Below are the code and all the weights of a small trained network. Each question names an input and a class and asks about switching units off, where a switched-off unit gives its printed mean instead of its output.

import numpy as np


def w(rows, s, z=0):
    codes = np.array(rows[::2]) - 128.0
    scale = np.full(codes.shape[1], s)
    scale[-1] = z or s
    return codes * scale


def norm(h):
    return h / np.sqrt((h * h).mean(-1, keepdims=True) + 1e-5)


def f(y):
    return y / 2 * (1 + np.tanh(0.7978845608 * (y + 0.044715 * y**3)))


def log_softmax(a):
    a = a - a.max(-1, keepdims=True)
    return a - np.log(np.exp(a).sum(-1, keepdims=True))


def net(x, mask):
    res = np.array(x, float).reshape(1, 3) / 4 @ E
    u = 0
    for l in range(4):
        y = f(norm(res) @ A[l][:, :-1].T + A[l][:, -1])
        res = res + np.where(mask[u : u + 7], y, B[l][:, -1]) @ B[l][:, :-1]
        u += 7
    return log_softmax(norm(res)[-1] @ U[:, :-1].T + U[:, -1])


A, B = {}, {}
E = w([
[103,7,252],'x0',
[23,217,206],'x1',
[4,47,12],'x2',
],0.0037)
A[0] = w([
[47,65,69,93],'L0N1',
[25,184,168,33],'L0N2',
[178,191,174,60],'L0N3',
[121,232,94,81],'L0N4',
[58,192,188,69],'L0N5',
[75,5,234,44],'L0N6',
[104,169,102,3],'L0N7',
],0.011,0.0038)
B[0] = w([
[76,99,225,218],'L0N1',
[106,48,72,181],'L0N2',
[105,129,203,176],'L0N3',
[210,155,110,197],'L0N4',
[178,56,77,188],'L0N5',
[245,83,139,253],'L0N6',
[121,169,101,118],'L0N7',
],0.011,0.0047)
A[1] = w([
[92,228,59,227],'L1N1',
[55,146,95,51],'L1N2',
[57,213,57,223],'L1N3',
[167,159,139,88],'L1N4',
[180,75,171,255],'L1N5',
[124,1,215,74],'L1N6',
[124,217,69,80],'L1N7',
],0.0095,0.0033)
B[1] = w([
[254,6,160,163],'L1N1',
[155,49,159,123],'L1N2',
[175,34,153,156],'L1N3',
[109,38,148,137],'L1N4',
[64,162,69,255],'L1N5',
[195,182,92,240],'L1N6',
[237,52,136,143],'L1N7',
],0.0073)
A[2] = w([
[158,255,162,51],'L2N1',
[210,78,69,206],'L2N2',
[129,123,24,40],'L2N3',
[135,100,180,49],'L2N4',
[70,20,133,147],'L2N5',
[74,84,105,85],'L2N6',
[79,124,114,1],'L2N7',
],0.0092,0.0031)
B[2] = w([
[80,89,171,147],'L2N1',
[83,254,73,254],'L2N2',
[91,117,67,143],'L2N3',
[162,160,81,126],'L2N4',
[126,131,225,160],'L2N5',
[104,76,170,127],'L2N6',
[151,79,121,114],'L2N7',
],0.0074,0.0088)
A[3] = w([
[145,209,121,174],'L3N1',
[67,126,72,2],'L3N2',
[7,134,126,160],'L3N3',
[80,172,63,201],'L3N4',
[182,106,103,86],'L3N5',
[87,103,56,110],'L3N6',
[102,186,206,77],'L3N7',
],0.011,0.0023)
B[3] = w([
[35,78,154,253],'L3N1',
[84,71,63,139],'L3N2',
[139,218,98,187],'L3N3',
[11,149,119,226],'L3N4',
[143,255,148,184],'L3N5',
[51,82,140,163],'L3N6',
[55,110,141,176],'L3N7',
],0.0068,0.0043)
U = w([
[236,130,116,186],'0',
[91,100,249,193],'1',
[72,115,47,165],'2',
[96,142,130,149],'3',
[128,105,147,4],'4',
[128,111,147,7],'5',
],0.018,0.013)

Each question gives the input, the list of numbers given to net, and the class t.
The units are the neurons (one row each of A and B). Each row of codes is followed by its name. A weight is (code - 128) times the scale printed after its matrix; where a second scale follows, it is the last column's (A, B and U).
mask holds one flag per neuron, layer by layer. A switched-off neuron (its flag False) gives its mean, the last column of its row in B, instead of its output. The means were averaged over made-up inputs and are rounded, as every weight is.
A unit's drop is (log p(t) with every unit on - log p(t) with that unit switched off) / (log p(t) with every unit on - log p(t) with every unit switched off).
The circuit of an input: a set's keep is (log p(t) with only the set's units on - log p(t) with every unit switched off) / (log p(t) with every unit on - log p(t) with every unit switched off). Starting from the 12 units with the biggest drops (on a tie, the unit counted first), units are removed one at a time, each time the one whose removal leaves the highest keep (on an exact tie, the one counted first), for as long as the keep stays at least 0.8.
circuit, biggest first: the units of the circuit, biggest drop first
k most important neurons: the k neurons with the biggest drops, biggest first
k most important neurons of layer l: the k neurons of layer l with the biggest drops, biggest first
drop when u is switched off: that unit's drop, to one decimal
input [3,-4,5], class 1: circuit, biggest first : L0N1
input [-7,-2,-8], class 1: circuit, biggest first : L0N3, L1N6
input [5,-1,4], class 0: 2 most important neurons : L0N6, L1N6
input [6,8,4], class 2: circuit, biggest first : L1N6, L0N2
input [4,-2,5], class 1: 2 most important neurons : L0N1, L1N1
input [5,-4,3], class 0: 2 most important neurons : L0N6, L0N1
input [6,7,3], class 2: 2 most important neurons : L1N5, L2N2
input [-4,3,3], class 0: 3 most important neurons : L0N7, L1N1, L0N6
input [0,-6,7], class 1: circuit, biggest first : L0N1, L2N5
input [6,-1,-6], class 0: 2 most important neurons of layer 3 : L3N4, L3N6
input [-6,-6,6], class 0: 3 most important neurons of layer 3 : L3N4, L3N1, L3N7
input [3,8,-5], class 2: 2 most important neurons : L0N5, L0N2
input [-4,-4,2], class 0: 4 most important neurons : L0N2, L0N5, L0N6, L1N1
input [0,7,-4], class 2: most important neuron : L0N5
input [-4,7,-8], class 1: 2 most important neurons : L0N3, L2N2
input [1,1,6], class 1: 2 most important neurons : L0N1, L2N2
input [0,-2,-2], class 3: 2 most important neurons of layer 2 : L2N5, L2N1
input [-6,0,7], class 1: 2 most important neurons : L0N1, L1N6
input [8,1,8], class 0: 3 most important neurons of layer 3 : L3N1, L3N4, L3N6
input [1,-1,6], class 1: circuit, biggest first : L0N1
input [4,-2,3], class 0: 2 most important neurons : L0N6, L0N1
input [-7,6,1], class 0: 2 most important neurons of layer 0 : L0N6, L0N7
input [-2,-4,-3], class 2: drop when L0N1 is switched off : 0.3
input [7,7,-6], class 0: 2 most important neurons of layer 0 : L0N6, L0N5
